Below are the code and all the weights of a small trained network. Each question names an input and a class and asks about switching units off, where a switched-off unit gives its printed mean instead of its output.

import numpy as np


def w(rows, s, z=0):
    codes = np.array(rows[::2]) - 128.0
    scale = np.full(codes.shape[1], s)
    scale[-1] = z or s
    return codes * scale


def norm(h):
    return h / np.sqrt((h * h).mean(-1, keepdims=True) + 1e-5)


def f(y):
    return y / 2 * (1 + np.tanh(0.7978845608 * (y + 0.044715 * y**3)))


def log_softmax(a):
    a = a - a.max(-1, keepdims=True)
    return a - np.log(np.exp(a).sum(-1, keepdims=True))


def net(x, mask):
    res = np.array(x, float).reshape(1, 4) / 4 @ E
    u = 0
    for l in range(2):
        y = f(norm(res) @ A[l][:, :-1].T + A[l][:, -1])
        res = res + np.where(mask[u : u + 8], y, B[l][:, -1]) @ B[l][:, :-1]
        u += 8
    return log_softmax(norm(res)[-1] @ U[:, :-1].T + U[:, -1])


A, B = {}, {}
E = w([
[133,131,132,131,131,130,123,124,130],'x0',
[158,143,64,193,138,76,99,68,28],'x1',
[120,147,134,98,5,192,50,97,68],'x2',
[49,124,152,157,200,176,100,138,87],'x3',
],0.0027)
A[0] = w([
[84,114,140,202,250,144,140,137,155,3],'0.n1',
[179,172,77,225,236,33,208,111,78,86],'0.n2',
[185,186,154,41,50,146,91,131,163,26],'0.n3',
[171,141,112,61,52,158,171,203,192,11],'0.n4',
[145,165,91,157,49,106,34,122,64,46],'0.n5',
[57,102,223,109,119,219,97,141,124,141],'0.n6',
[118,89,188,102,193,111,208,203,241,89],'0.n7',
[252,134,104,113,154,23,160,112,174,85],'0.n8',
],0.0033,0.0022)
B[0] = w([
[100,63,215,109,155,114,158,109,104,170],'0.n1',
[90,70,91,112,78,168,49,182,225,249],'0.n2',
[120,47,159,185,114,110,147,113,193,159],'0.n3',
[115,57,196,204,68,142,111,124,110,163],'0.n4',
[140,160,164,123,201,118,227,144,130,168],'0.n5',
[79,174,80,68,148,46,73,167,170,209],'0.n6',
[179,233,91,185,138,148,162,26,3,252],'0.n7',
[156,155,70,66,51,123,103,153,91,189],'0.n8',
],0.0041,0.003)
A[1] = w([
[88,3,115,191,164,146,102,181,154,32],'1.n1',
[172,86,86,100,90,77,116,183,228,94],'1.n2',
[223,160,109,128,88,100,202,76,100,2],'1.n3',
[92,162,146,128,237,157,148,120,32,108],'1.n4',
[150,124,134,160,66,160,75,113,76,153],'1.n5',
[213,192,111,133,82,125,205,118,111,18],'1.n6',
[128,48,217,136,94,107,170,131,220,142],'1.n7',
[201,71,112,181,134,76,179,110,93,220],'1.n8',
],0.0049,0.0021)
B[1] = w([
[102,106,236,185,162,239,64,175,154,185],'1.n1',
[134,218,125,83,129,55,187,108,90,207],'1.n2',
[65,91,191,181,202,209,49,204,167,209],'1.n3',
[252,85,90,136,36,87,205,64,102,252],'1.n4',
[150,69,140,155,224,126,173,90,138,176],'1.n5',
[59,24,172,201,229,228,41,165,160,202],'1.n6',
[208,103,42,165,181,87,194,40,10,176],'1.n7',
[28,171,204,90,83,160,104,172,177,196],'1.n8',
],0.0043,0.0036)
U = w([
[101,74,181,205,184,238,76,165,170,128],'0',
[213,101,118,130,104,83,229,8,48,231],'1',
[65,214,75,34,87,67,90,173,177,3],'2',
],0.012,0.00061)

Each question gives the input, the list of numbers given to net, and the class t.
The units are the neurons (one row each of A and B). Each row of codes is followed by its name. A weight is (code - 128) times the scale printed after its matrix; where a second scale follows, it is the last column's (A, B and U).
mask holds one flag per neuron, layer by layer. A switched-off neuron (its flag False) gives its mean, the last column of its row in B, instead of its output. The means were averaged over made-up inputs and are rounded, as every weight is.
A unit's drop is (log p(t) with every unit on - log p(t) with that unit switched off) / (log p(t) with every unit on - log p(t) with every unit switched off).
The circuit of an input: a set's keep is (log p(t) with only the set's units on - log p(t) with every unit switched off) / (log p(t) with every unit on - log p(t) with every unit switched off). Starting from the 12 units with the biggest drops (on a tie, the unit counted first), units are removed one at a time, each time the one whose removal leaves the highest keep (on an exact tie, the one counted first), for as long as the keep stays at least 0.8.
circuit, biggest first: the units of the circuit, biggest drop first
most important unit: the unit with the biggest drop
top k neurons: the k neurons with the biggest drops, biggest first
drop when u is switched off: that unit's drop, to one decimal
input [1,8,-3,2], class 0: circuit, biggest first : (0.n2)
input [6,0,3,6], class 2: top 3 neurons : (0.n6 0.n7 1.n7)
input [-6,-1,-8,-8], class 0: circuit, biggest first : (0.n7 1.n3)
input [-5,1,6,6], class 1: top 4 neurons : (0.n2 1.n4 0.n5 1.n8)
input [1,4,6,0], class 0: top 3 neurons : (1.n3 0.n5 1.n6)
input [-3,2,2,-8], class 0: top 4 neurons : (0.n2 0.n6 1.n6 1.n3)
input [-6,7,-3,2], class 0: top 3 neurons : (1.n1 0.n2 0.n6)
input [5,8,7,0], class 0: top 2 neurons : (1.n3 0.n5)
input [-2,-8,1,6], class 2: top 2 neurons : (0.n6 1.n7)
input [1,8,-2,2], class 0: drop when 0.n2 is switched off : 3.0
input [-1,-6,8,-8], class 1: drop when 0.n4 is switched off : 0.0
input [5,-3,6,3], class 2: drop when 0.n6 is switched off : 1.0
input [-6,-2,2,-3], class 1: drop when 1.n7 is switched off : 0.8
input [4,-3,-3,1], class 1: most important unit : 1.n4
